Below is a small trained network, with its code and all its weights. Each question gives an input and a class and asks what happens when units are switched off, that is, made to give their printed mean instead of their output.

import numpy as np


def w(rows, s, z=0):
    codes = np.array(rows[::2]) - 128.0
    scale = np.full(codes.shape[1], s)
    scale[-1] = z or s
    return codes * scale


def norm(h):
    return h / np.sqrt((h * h).mean(-1, keepdims=True) + 1e-5)


def f(y):
    return np.maximum(y, 0)


def log_softmax(a):
    a = a - a.max(-1, keepdims=True)
    return a - np.log(np.exp(a).sum(-1, keepdims=True))


def net(x, mask):
    res = np.array(x, float).reshape(1, 5) / 4 @ E
    u = 0
    for l in range(2):
        y = f(norm(res) @ A[l][:, :-1].T + A[l][:, -1])
        res = res + np.where(mask[u : u + 9], y, B[l][:, -1]) @ B[l][:, :-1]
        u += 9
    return log_softmax(norm(res)[-1] @ U[:, :-1].T + U[:, -1])


A, B = {}, {}
E = w([
[174,237,170,50,52],'x0',
[124,192,143,173,142],'x1',
[117,126,118,129,112],'x2',
[142,58,119,78,124],'x3',
[148,178,2,51,164],'x4',
],0.0059)
A[0] = w([
[54,112,163,167,149,118],'0.n0',
[126,212,198,163,165,179],'0.n1',
[113,190,193,150,218,181],'0.n2',
[71,123,102,30,56,251],'0.n3',
[147,163,39,90,176,150],'0.n4',
[254,175,66,96,111,36],'0.n5',
[139,152,184,123,145,9],'0.n6',
[55,135,106,85,217,89],'0.n7',
[69,80,155,170,150,64],'0.n8',
],0.0057,0.0019)
B[0] = w([
[104,141,119,118,205,197],'0.n0',
[157,79,163,75,120,247],'0.n1',
[87,15,72,100,121,219],'0.n2',
[134,157,176,172,171,253],'0.n3',
[73,122,11,155,146,246],'0.n4',
[2,155,167,63,90,218],'0.n5',
[164,171,115,143,81,151],'0.n6',
[212,115,133,163,147,182],'0.n7',
[50,89,172,19,126,193],'0.n8',
],0.0056,0.0034)
A[1] = w([
[61,147,104,163,136,135],'1.n0',
[97,78,136,173,158,175],'1.n1',
[130,82,139,121,129,127],'1.n2',
[186,138,255,115,70,116],'1.n3',
[187,109,52,189,161,73],'1.n4',
[111,168,125,57,150,6],'1.n5',
[108,71,60,138,155,154],'1.n6',
[154,196,111,122,98,170],'1.n7',
[122,102,183,157,192,79],'1.n8',
],0.0097,0.0027)
B[1] = w([
[184,76,127,130,149,177],'1.n0',
[113,137,187,64,180,214],'1.n1',
[78,198,120,145,157,169],'1.n2',
[228,122,62,226,72,253],'1.n3',
[191,178,2,188,179,174],'1.n4',
[92,132,175,30,107,172],'1.n5',
[160,182,139,224,98,229],'1.n6',
[88,75,151,44,113,181],'1.n7',
[43,107,196,68,103,184],'1.n8',
],0.0074,0.0068)
U = w([
[21,85,244,148,195,137],'0',
[139,146,60,182,219,254],'1',
[225,116,166,175,55,24],'2',
[60,172,129,8,110,96],'3',
],0.017,0.0018)

Each question gives the input, the list of numbers given to net, and the class t.
The units are the neurons (one row each of A and B). Each row of codes is followed by its name. A weight is (code - 128) times the scale printed after its matrix; where a second scale follows, it is the last column's (A, B and U).
mask holds one flag per neuron, layer by layer. A switched-off neuron (its flag False) gives its mean, the last column of its row in B, instead of its output. The means were averaged over made-up inputs and are rounded, as every weight is.
A unit's drop is (log p(t) with every unit on - log p(t) with that unit switched off) / (log p(t) with every unit on - log p(t) with every unit switched off).
most important unit: the unit with the biggest drop
top k neurons: the k neurons with the biggest drops, biggest first
k most important neurons of layer l: the k neurons of layer l with the biggest drops, biggest first
input [1,5,8,-2,2], class 3: most important unit => 1.n3
input [-6,-4,8,-3,0], class 0: 2 most important neurons of layer 0 => 0.n8; 0.n4
input [-8,6,5,-1,0], class 0: top 2 neurons => 0.n8; 1.n3
input [1,-1,-1,-7,4], class 3: top 2 neurons => 0.n5; 1.n3
input [-3,-5,0,5,0], class 0: top 2 neurons => 1.n3; 0.n4
input [1,-3,-7,-5,1], class 3: top 2 neurons => 1.n3; 0.n5
input [1,2,0,-7,4], class 3: top 2 neurons => 0.n5; 1.n3
input [1,8,-8,-6,-2], class 2: top 3 neurons => 0.n1; 0.n4; 1.n3
input [-4,2,-2,6,0], class 0: top 3 neurons => 0.n8; 1.n3; 0.n4
input [-4,6,-4,-4,0], class 0: 2 most important neurons of layer 1 => 1.n8; 1.n3
